Below is a small trained network, with its code and all its weights. Each question gives an input and a class and asks what happens when units are switched off, that is, made to give their printed mean instead of their output.

import numpy as np


def w(rows, s, z=0):
    codes = np.array(rows[::2]) - 128.0
    scale = np.full(codes.shape[1], s)
    scale[-1] = z or s
    return codes * scale


def f(y):
    return np.maximum(y, 0)


def log_softmax(a):
    a = a - a.max(-1, keepdims=True)
    return a - np.log(np.exp(a).sum(-1, keepdims=True))


def net(x, mask):
    res = np.array(x, float).reshape(1, 7) / 4 @ E
    y = f(res @ A[0][:, :-1].T + A[0][:, -1])
    res = res + np.where(mask, y, B[0][:, -1]) @ B[0][:, :-1]
    return log_softmax(res[-1] @ U[:, :-1].T + U[:, -1])


A, B = {}, {}
E = w([
[3,142,119],'x0',
[127,128,128],'x1',
[128,128,128],'x2',
[147,174,19],'x3',
[128,129,127],'x4',
[122,20,74],'x5',
[128,128,128],'x6',
],0.017)
A[0] = w([
[132,96,161,106],'N1',
[171,118,142,191],'N2',
[208,113,151,200],'N3',
[123,162,64,74],'N4',
[137,100,195,131],'N5',
[78,149,92,48],'N6',
[207,111,152,227],'N7',
[130,193,157,216],'N8',
[88,192,179,214],'N9',
[64,112,171,123],'N10',
[220,151,64,176],'N11',
[115,196,190,218],'N12',
[155,125,137,119],'N13',
[130,29,75,78],'N14',
[212,162,62,142],'N15',
[133,93,194,168],'N16',
[120,23,82,133],'N17',
[203,115,150,176],'N18',
[62,115,168,121],'N19',
[131,109,164,168],'N20',
[130,105,173,179],'N21',
[123,67,102,130],'N22',
[65,117,162,123],'N23',
[116,176,48,144],'N24',
[140,95,187,188],'N25',
[64,139,112,80],'N26',
[117,175,90,44],'N27',
[79,146,98,56],'N28',
[153,144,91,165],'N29',
[189,202,157,213],'N30',
[184,158,82,150],'N31',
[134,38,73,47],'N32',
[62,104,92,152],'N33',
[171,108,101,162],'N34',
[134,215,165,254],'N35',
[133,192,155,230],'N36',
[68,138,112,109],'N37',
[109,115,84,98],'N38',
[118,6,74,146],'N39',
[177,109,143,121],'N40',
[121,158,93,186],'N41',
[82,111,75,107],'N42',
[123,165,59,74],'N43',
[129,102,148,162],'N44',
[67,113,169,119],'N45',
],0.021,0.0082)
B[0] = w([
[115,135,121,164],'N1',
[64,106,131,178],'N2',
[57,136,82,212],'N3',
[41,152,101,166],'N4',
[84,130,95,188],'N5',
[64,135,112,162],'N6',
[51,121,109,216],'N7',
[154,75,90,189],'N8',
[192,87,115,199],'N9',
[201,122,142,193],'N10',
[185,28,182,221],'N11',
[192,87,108,205],'N12',
[121,154,122,151],'N13',
[145,106,202,219],'N14',
[166,37,150,212],'N15',
[53,144,107,196],'N16',
[150,179,247,232],'N17',
[67,157,104,204],'N18',
[212,117,143,193],'N19',
[92,168,117,168],'N20',
[95,180,102,178],'N21',
[133,146,160,188],'N22',
[198,131,146,188],'N23',
[52,100,107,187],'N24',
[60,164,124,194],'N25',
[75,164,93,173],'N26',
[113,141,113,154],'N27',
[29,141,106,161],'N28',
[124,51,151,166],'N29',
[98,104,83,215],'N30',
[149,40,142,188],'N31',
[155,66,216,208],'N32',
[127,166,145,197],'N33',
[126,94,162,177],'N34',
[141,88,76,210],'N35',
[125,94,53,190],'N36',
[105,160,113,174],'N37',
[114,111,144,159],'N38',
[150,197,232,251],'N39',
[88,145,154,174],'N40',
[103,103,131,163],'N41',
[110,136,159,179],'N42',
[69,141,115,170],'N43',
[132,162,135,162],'N44',
[245,90,143,190],'N45',
],0.012,0.029)
U = w([
[48,127,1,194],'0',
[205,52,162,228],'1',
[14,164,184,105],'2',
[192,209,153,70],'3',
[122,57,97,2],'4',
],0.014,0.0092)

Each question gives the input, the list of numbers given to net, and the class t.
The units are the neurons (one row each of A and B). Each row of codes is followed by its name. A weight is (code - 128) times the scale printed after its matrix; where a second scale follows, it is the last column's (A, B and U).
mask holds one flag per neuron, in row order. A switched-off neuron (its flag False) gives its mean, the last column of its row in B, instead of its output. The means were averaged over made-up inputs and are rounded, as every weight is.
A unit's drop is (log p(t) with every unit on - log p(t) with that unit switched off) / (log p(t) with every unit on - log p(t) with every unit switched off).
most important unit: the unit with the biggest drop
k most important neurons: the k neurons with the biggest drops, biggest first
drop of u: that unit's drop, to one decimal
input [-3,-5,-5,5,7,-8,-7], class 4: most important unit => N11
input [-8,1,-7,1,1,-6,2], class 4: 3 most important neurons => N11; N15; N31
input [-1,-5,0,0,8,4,-8], class 2: 3 most important neurons => N45; N12; N9
input [3,6,-8,-3,-5,1,-4], class 3: 2 most important neurons => N11; N15
input [0,2,-6,-8,6,8,-8], class 2: 2 most important neurons => N16; N25
input [-2,0,1,0,8,2,-8], class 2: 3 most important neurons => N45; N12; N9
input [4,-7,2,0,-7,-7,-2], class 1: 2 most important neurons => N9; N12
input [8,-6,-3,0,-1,-1,7], class 1: 2 most important neurons => N45; N19
input [7,-1,-7,-4,5,0,2], class 1: 2 most important neurons => N45; N39
input [2,7,-2,7,-7,0,-6], class 0: 2 most important neurons => N39; N17
input [-4,-6,8,6,-5,-4,3], class 4: drop of N11 => 0.3
input [-8,-2,-4,3,6,-6,-2], class 4: drop of N11 => 0.4
input [-4,-6,5,-2,-6,5,-1], class 2: drop of N3 => 0.0
input [1,6,5,5,-8,4,-8], class 2: drop of N45 => 0.1
input [1,6,0,6,-4,5,-2], class 2: most important neuron => N4
